Below is a small trained network, with its code and all its weights. Each question gives an input and a class and asks what happens when units are switched off, that is, made to give their printed mean instead of their output.

import numpy as np


def w(rows, s, z=0):
    codes = np.array(rows[::2]) - 128.0
    scale = np.full(codes.shape[1], s)
    scale[-1] = z or s
    return codes * scale


def f(y):
    return y / 2 * (1 + np.tanh(0.7978845608 * (y + 0.044715 * y**3)))


def log_softmax(a):
    a = a - a.max(-1, keepdims=True)
    return a - np.log(np.exp(a).sum(-1, keepdims=True))


def net(x, mask):
    res = np.array(x, float).reshape(1, 3) / 4 @ E
    y = f(res @ A[0][:, :-1].T + A[0][:, -1])
    res = res + np.where(mask, y, B[0][:, -1]) @ B[0][:, :-1]
    return log_softmax(res[-1] @ U[:, :-1].T + U[:, -1])


A, B = {}, {}
E = w([
[37,178,251,136,183],'x0',
[83,120,75,194,254],'x1',
[82,226,52,114,77],'x2',
],0.0082)
A[0] = w([
[163,177,106,107,88,113],'neuron 1',
[139,133,155,106,196,120],'neuron 2',
[117,139,35,143,225,65],'neuron 3',
[120,95,181,165,185,117],'neuron 4',
[146,106,227,106,48,23],'neuron 5',
[155,181,132,117,106,109],'neuron 6',
[148,94,131,114,192,101],'neuron 7',
[122,120,126,92,124,79],'neuron 8',
[164,176,117,106,108,107],'neuron 9',
[82,216,217,115,115,15],'neuron 10',
[176,8,176,133,109,44],'neuron 11',
[91,127,159,147,200,96],'neuron 12',
[181,21,178,119,131,208],'neuron 13',
[112,130,107,135,25,143],'neuron 14',
[131,142,125,123,137,109],'neuron 15',
[137,118,210,114,76,254],'neuron 16',
[63,162,103,167,108,191],'neuron 17',
[141,141,134,115,105,146],'neuron 18',
[82,213,205,116,119,209],'neuron 19',
],0.016,0.0079)
B[0] = w([
[132,97,143,102,137,189],'neuron 1',
[142,76,111,129,140,168],'neuron 2',
[122,240,133,159,118,213],'neuron 3',
[130,49,120,108,125,200],'neuron 4',
[113,139,123,224,122,205],'neuron 5',
[121,111,121,120,126,157],'neuron 6',
[122,80,135,134,122,160],'neuron 7',
[122,129,120,133,124,122],'neuron 8',
[136,104,118,121,140,164],'neuron 9',
[144,251,128,106,133,198],'neuron 10',
[143,210,121,89,131,194],'neuron 11',
[121,56,138,113,113,200],'neuron 12',
[100,192,132,209,116,241],'neuron 13',
[133,85,148,79,151,220],'neuron 14',
[140,127,136,139,125,124],'neuron 15',
[147,147,116,51,143,254],'neuron 16',
[150,140,136,109,130,203],'neuron 17',
[122,119,124,108,127,157],'neuron 18',
[110,119,117,212,115,254],'neuron 19',
],0.027,0.012)
U = w([
[184,171,119,83,145,253],'0',
[86,118,129,204,110,115],'1',
[125,3,149,106,145,49],'2',
],0.013,0.0025)

Each question gives the input, the list of numbers given to net, and the class t.
The units are the neurons (one row each of A and B). Each row of codes is followed by its name. A weight is (code - 128) times the scale printed after its matrix; where a second scale follows, it is the last column's (A, B and U).
mask holds one flag per neuron, in row order. A switched-off neuron (its flag False) gives its mean, the last column of its row in B, instead of its output. The means were averaged over made-up inputs and are rounded, as every weight is.
A unit's drop is (log p(t) with every unit on - log p(t) with that unit switched off) / (log p(t) with every unit on - log p(t) with every unit switched off).
k most important neurons: the k neurons with the biggest drops, biggest first
drop of u: that unit's drop, to one decimal
input [1,-4,-7], class 1: most important neuron => (neuron 13)
input [4,-8,-6], class 1: 3 most important neurons => (neuron 5; neuron 13; neuron 19)
input [-1,6,3], class 0: 4 most important neurons => (neuron 19; neuron 13; neuron 5; neuron 17)
input [4,-8,-8], class 1: 2 most important neurons => (neuron 5; neuron 13)
input [2,-6,-1], class 1: 3 most important neurons => (neuron 5; neuron 19; neuron 17)
input [-1,-1,2], class 2: 4 most important neurons => (neuron 10; neuron 3; neuron 11; neuron 13)
input [4,-6,-1], class 1: 4 most important neurons => (neuron 5; neuron 19; neuron 11; neuron 17)
input [7,1,-7], class 2: 4 most important neurons => (neuron 4; neuron 12; neuron 3; neuron 2)
input [1,8,-2], class 2: drop of neuron 19 => 0.2
input [4,7,-1], class 2: drop of neuron 12 => 0.1
input [3,-5,-1], class 1: drop of neuron 19 => 2.8
